Small tables with named rows and columns. After each table, cells are looked up by row and column.

gasab:
,kugasa,geki,bazema,firef,satemup,til,miku
kamil,123,125,145,119,204,116,119
ren,143,163,126,170,117,8,168
vago,112,143,144,210,171,247,165
bitunug,154,142,94,143,54,247,137
nitife,102,105,134,53,138,82,160

geki of vago = 143
miku of bitunug = 137
satemup of bitunug = 54
kugasa of ren = 143
miku of nitife = 160
miku of ren = 168
bazema of vago = 144
kugasa of kamil = 123
til of nitife = 82
Row with the largest firef: vago

buvame =
	mab	pudona	kigekeg	zis	duberep	kez
zer	3.807	4.735	4.268	4.396	4.719	4.230
rosidap	3.807	4.735	4.268	4.396	6.129	4.230
tal	4.197	2.885	4.884	4.396	2.780	4.230
dozef	4.465	2.975	4.501	4.396	2.557	4.230
redenef	4.005	3.764	4.309	4.396	4.326	4.230
goviz	4.536	2.927	5.153	4.396	2.211	4.230
gine	3.807	4.735	4.268	4.396	4.719	4.230
ded	3.807	9.929	3.572	4.396	7.182	4.230
laz	3.807	4.735	4.268	4.396	4.719	4.230
sira	3.807	6.790	3.898	4.396	6.453	4.230

tal, zis: 4.396
sira, zis: 4.396
laz, kigekeg: 4.268
tal, mab: 4.197
tal, kez: 4.230
goviz, duberep: 2.211
gine, kigekeg: 4.268
goviz, mab: 4.536
dozef, kez: 4.230

neb:
	zabu	sorove	derap	vama	guf	vizi	vod	fif	pel	dat
pino	733	401	526	658	502	541	594	669	579	514
nok	640	457	173	620	529	799	627	587	543	529
tef	614	437	432	518	626	680	510	548	597	656
danu	416	560	444	454	536	636	416	554	552	593

pino, zabu => 733
nok, vod => 627
danu, vizi => 636
pino, vod => 594
pino, fif => 669
tef, guf => 626
nok, zabu => 640
tef, dat => 656
tef, fif => 548
nok, pel => 543
tef, vod => 510
tef, vizi => 680

dev
fields: vemapi, nosik, rugoz, defo
tuke: [46, 203, 84, 194]
bodelep: [46, 168, 98, 138]
toze: [63, 168, 84, 152]
dumug: [13, 180, 69, 138]

bodelep, rugoz => 98
dumug, rugoz => 69
toze, nosik => 168
toze, defo => 152
dumug, defo => 138
dumug, vemapi => 13
tuke, defo => 194
tuke, nosik => 203
bodelep, vemapi => 46
bodelep, defo => 138
dumug, nosik => 180
tuke, vemapi => 46
tuke, rugoz => 84
toze, rugoz => 84
toze, vemapi => 63
bodelep, nosik => 168

zav:
         mok  susis  pitudiz  fip  sorugi
zuv       95     70      133  116      69
bofef     40    100      148  137      79
nuz       38     55       52  152      98
kisip     99     57       87   96      95
gel      116     78       86  114     111
fevo     106     57       84  102     106
kub      128     84      114  105     108
vodir     60     95      151  114      20
tul      130     99       99   90     106
subegem  208     21      169   31     251
toped    117     69      141   83     120
lelone   183     33       92   65     157

susis of tul is 99
mok of nuz is 38
susis of toped is 69
sorugi of bofef is 79
susis of vodir is 95
fip of vodir is 114
fip of bofef is 137
sorugi of kisip is 95
fip of subegem is 31
fip of tul is 90
mok of bofef is 40
mok of toped is 117
pitudiz of kub is 114
susis of bofef is 100
susis of zuv is 70
mok of gel is 116
susis of lelone is 33

Table mut
           kabu    riti  tavibel
gali     53.482  45.531   58.991
sus      34.151  30.511   43.609
damumu   44.059  43.982   43.963
molofaf  77.891  45.845   56.634
dep      44.025  44.056   44.022
lum      32.877  44.576   30.450
mitibin  67.943  30.670   34.781
sulil    44.511  28.197   59.662
dup      53.166  43.063   30.839
nof      47.957  52.991   34.014
genulez  78.656  70.917   53.044
nozag    30.304  48.646   48.439
degurim  53.720  29.255   56.329
dad      51.847  60.024   19.756

What is the kabu of degurim in mut? 53.720
What is the tavibel of sus in mut? 43.609
What is the tavibel of gali in mut? 58.991
What is the kabu of molofaf in mut? 77.891
What is the riti of genulez in mut? 70.917
What is the riti of nozag in mut? 48.646
What is the tavibel of dad in mut? 19.756
What is the riti of nof in mut? 52.991
What is the tavibel of degurim in mut? 56.329
What is the tavibel of dup in mut? 30.839
What is the tavibel of damumu in mut? 43.963
What is the riti of molofaf in mut? 45.845
What is the kabu of sulil in mut? 44.511
What is the kabu of sus in mut? 34.151
What is the riti of degurim in mut? 29.255
What is the tavibel of molofaf in mut? 56.634
What is the tavibel of nozag in mut? 48.439
What is the kabu of gali in mut? 53.482
What is the kabu of dad in mut? 51.847
Which row has the largest riti? genulez

kigapid:
,gav,vanog,mada,dobivuz,dekag,fet,vuguz
gufug,130,130,130,130,130,130,130
gapozeg,85,71,176,180,85,127,139
lanatug,130,130,130,130,130,130,130
ver,141,143,107,106,151,148,116
bika,123,50,140,180,106,172,154
safupam,155,153,120,172,93,109,147
rul,124,53,150,130,155,166,163
nuse,116,60,164,104,175,152,164
gug,43,68,203,130,117,119,112
rer,143,138,140,101,162,113,153
mur,142,126,129,180,89,121,148
per,93,74,145,92,169,173,113

vanog of gug = 68
vuguz of mur = 148
dobivuz of nuse = 104
dekag of rer = 162
vuguz of safupam = 147
mada of gufug = 130
vuguz of per = 113
mada of ver = 107
gav of gufug = 130
vanog of mur = 126
vanog of per = 74
vanog of rer = 138
dobivuz of safupam = 172
gav of nuse = 116
Which row has the largest mada? gug

muru =
cols = nadu, gim, dapu, ser, vovo, vibuk, sab, mel, tavan
bemov: [120, 108, 151, 130, 153, 120, 88, 39, 85]
bana: [220, 73, 232, 79, 46, 41, 205, 170, 74]
vofulut: [69, 160, 65, 136, 146, 175, 71, 107, 117]
ponep: [173, 92, 183, 103, 89, 79, 162, 132, 96]
lusulus: [115, 102, 127, 146, 166, 124, 102, 45, 135]
bibifi: [82, 109, 97, 161, 207, 128, 78, 31, 178]
rir: [73, 166, 43, 139, 127, 191, 93, 139, 134]
dem: [208, 65, 199, 102, 72, 48, 215, 164, 137]
miz: [153, 146, 141, 73, 33, 105, 166, 249, 78]

lusulus, sab: 102
vofulut, ser: 136
ponep, gim: 92
bibifi, vovo: 207
vofulut, gim: 160
bibifi, dapu: 97
bibifi, tavan: 178
lusulus, nadu: 115
miz, mel: 249
rir, nadu: 73
rir, gim: 166
ponep, ser: 103
bemov, mel: 39
miz, ser: 73
miz, gim: 146
bemov, ser: 130

